[ -8  -2  13   5  28  -4 -18  -3 -47 -25 -11]
The second smallest entry: -25
The third entry -> 13
The entry just left of the centre entry: 28
Read off the entry just right of -8.
-2
Read off the first entry from the left.
-8

Read these off the table that follows. Indices start at 0.
1) The entry in the top-left corner?
2) The entry in the top-right corner?
3) The entry just left of the largest entry?
4) The entry at row 1, column 0?
5) The entry just right of -14?
6) The entry just right of the smallest entry?
7) The entry in row 0 and column 1?
8) The bottom-left entry?
[[  3  33  12 -39  -9   1 -44  12]
 [ 31 -35  35 -16  -1   0 -10  28]
 [ 18 -17   7  23  23  11  33 -46]
 [ 15 -50  11   0   1  35 -39  31]
 [ -5 -44  -1 -15 -11  48  -7   0]
 [-28 -29 -23 -33 -15  56  46 -43]
 [ 26 -34   9  32  30 -21  16  -3]
 [-21 -40 -17  13   4  16  38  -3]
 [-21 -35 -22  34 -42  33 -16  45]
 [-25 -28 -43 -14  16  42  37 -35]
 [-25  25  -1   7 -11 -42  49 -22]]
1) 3
2) 12
3) -15
4) 31
5) 16
6) 11
7) 33
8) -25

Read these off the grid that follows.
1) Give the entry just left of -27.
2) Give the entry just left of -1.
3) Give the minimum.
((0, 0, 0, -23, 4, 3, -2), (1, 1, -1, 2, 1, -2, 45), (1, 0, -2, -27, 1, 2, 6))
1) -2
2) 1
3) -27
